Below is a small trained network, with its code and all its weights. Each question gives an input and a class and asks what happens when units are switched off, that is, made to give their printed mean instead of their output.

import numpy as np


def w(rows, s, z=0):
    codes = np.array(rows[::2]) - 128.0
    scale = np.full(codes.shape[1], s)
    scale[-1] = z or s
    return codes * scale


def f(y):
    return np.maximum(y, 0)


def log_softmax(a):
    a = a - a.max(-1, keepdims=True)
    return a - np.log(np.exp(a).sum(-1, keepdims=True))


def net(x, mask):
    res = np.array(x, float).reshape(1, 4) / 4 @ E
    y = f(res @ A[0][:, :-1].T + A[0][:, -1])
    res = res + np.where(mask, y, B[0][:, -1]) @ B[0][:, :-1]
    return log_softmax(res[-1] @ U[:, :-1].T + U[:, -1])


A, B = {}, {}
E = w([
[139,82,124,129,104,202,171,101,197,112,111],'x0',
[198,86,150,169,254,154,88,93,42,86,127],'x1',
[169,143,201,186,170,125,223,225,133,178,94],'x2',
[87,134,160,155,151,144,134,102,169,122,151],'x3',
],0.0099)
A[0] = w([
[126,126,105,153,109,123,183,125,109,152,163,110],'n0',
[104,160,88,88,36,100,99,90,146,131,155,253],'n1',
[198,36,146,135,255,145,60,53,72,92,112,172],'n2',
[105,101,67,101,109,131,51,62,132,125,177,243],'n3',
[174,118,198,175,223,132,195,216,117,151,103,141],'n4',
[122,81,157,154,113,157,116,101,182,150,149,148],'n5',
[168,158,168,147,160,127,201,189,141,155,105,144],'n6',
[174,81,129,154,229,172,110,90,67,105,127,133],'n7',
[85,162,139,128,19,97,169,204,196,155,148,239],'n8',
[158,100,132,176,136,137,126,154,71,137,160,116],'n9',
[142,119,155,138,145,138,156,204,136,133,138,143],'n10',
],0.0089,0.005)
B[0] = w([
[129,125,126,142,120,134,162,130,142,133,119,140],'n0',
[86,157,153,87,134,128,83,52,148,118,81,206],'n1',
[138,77,113,178,116,171,126,136,70,119,204,253],'n2',
[123,132,120,108,92,161,72,65,89,92,124,209],'n3',
[141,77,129,119,145,99,159,168,217,130,109,232],'n4',
[121,143,129,121,120,89,100,121,107,144,127,157],'n5',
[135,132,148,159,159,110,165,176,136,169,126,200],'n6',
[157,49,132,146,146,137,127,121,135,124,174,217],'n7',
[128,249,114,103,130,104,153,163,96,133,106,231],'n8',
[107,122,141,145,117,142,122,119,184,124,123,164],'n9',
[112,132,124,141,141,99,126,157,154,138,147,172],'n10',
],0.015,0.016)
U = w([
[63,177,133,53,128,91,93,54,131,107,52,219],'0',
[148,58,96,166,133,175,92,91,35,82,219,155],'1',
[134,214,130,131,152,44,241,241,139,207,82,123],'2',
[203,2,170,194,194,79,197,194,199,155,158,8],'3',
],0.0067,0.0014)

Each question gives the input, the list of numbers given to net, and the class t.
The units are the neurons (one row each of A and B). Each row of codes is followed by its name. A weight is (code - 128) times the scale printed after its matrix; where a second scale follows, it is the last column's (A, B and U).
mask holds one flag per neuron, in row order. A switched-off neuron (its flag False) gives its mean, the last column of its row in B, instead of its output. The means were averaged over made-up inputs and are rounded, as every weight is.
A unit's drop is (log p(t) with every unit on - log p(t) with that unit switched off) / (log p(t) with every unit on - log p(t) with every unit switched off).
The circuit of an input: a set's keep is (log p(t) with only the set's units on - log p(t) with every unit switched off) / (log p(t) with every unit on - log p(t) with every unit switched off). Starting from all 11 units, units are removed one at a time, each time the one whose removal leaves the highest keep (on an exact tie, the one counted first), for as long as the keep stays at least 0.8.
units of the circuit, in order: the units of the circuit, biggest drop first
top k neurons: the k neurons with the biggest drops, biggest first
drop when u is switched off: that unit's drop, to one decimal
input [-4,-1,-8,1], class 0: units of the circuit, in order	(n1)
input [2,0,7,-2], class 2: top 2 neurons	(n7; n2)
input [-4,8,1,-1], class 3: top 2 neurons	(n4; n3)
input [-6,6,1,6], class 3: top 2 neurons	(n4; n3)
input [4,0,1,-1], class 2: top 2 neurons	(n2; n7)
input [1,0,2,-3], class 2: top 2 neurons	(n7; n2)
input [-2,-2,1,-3], class 2: drop when n3 is switched off	1.1
input [-8,-1,-1,1], class 0: drop when n2 is switched off	0.6
input [0,-1,6,3], class 2: drop when n2 is switched off	0.1
input [8,-4,0,-4], class 0: drop when n6 is switched off	0.2
input [3,0,-2,-3], class 0: top 2 neurons	(n2; n7)
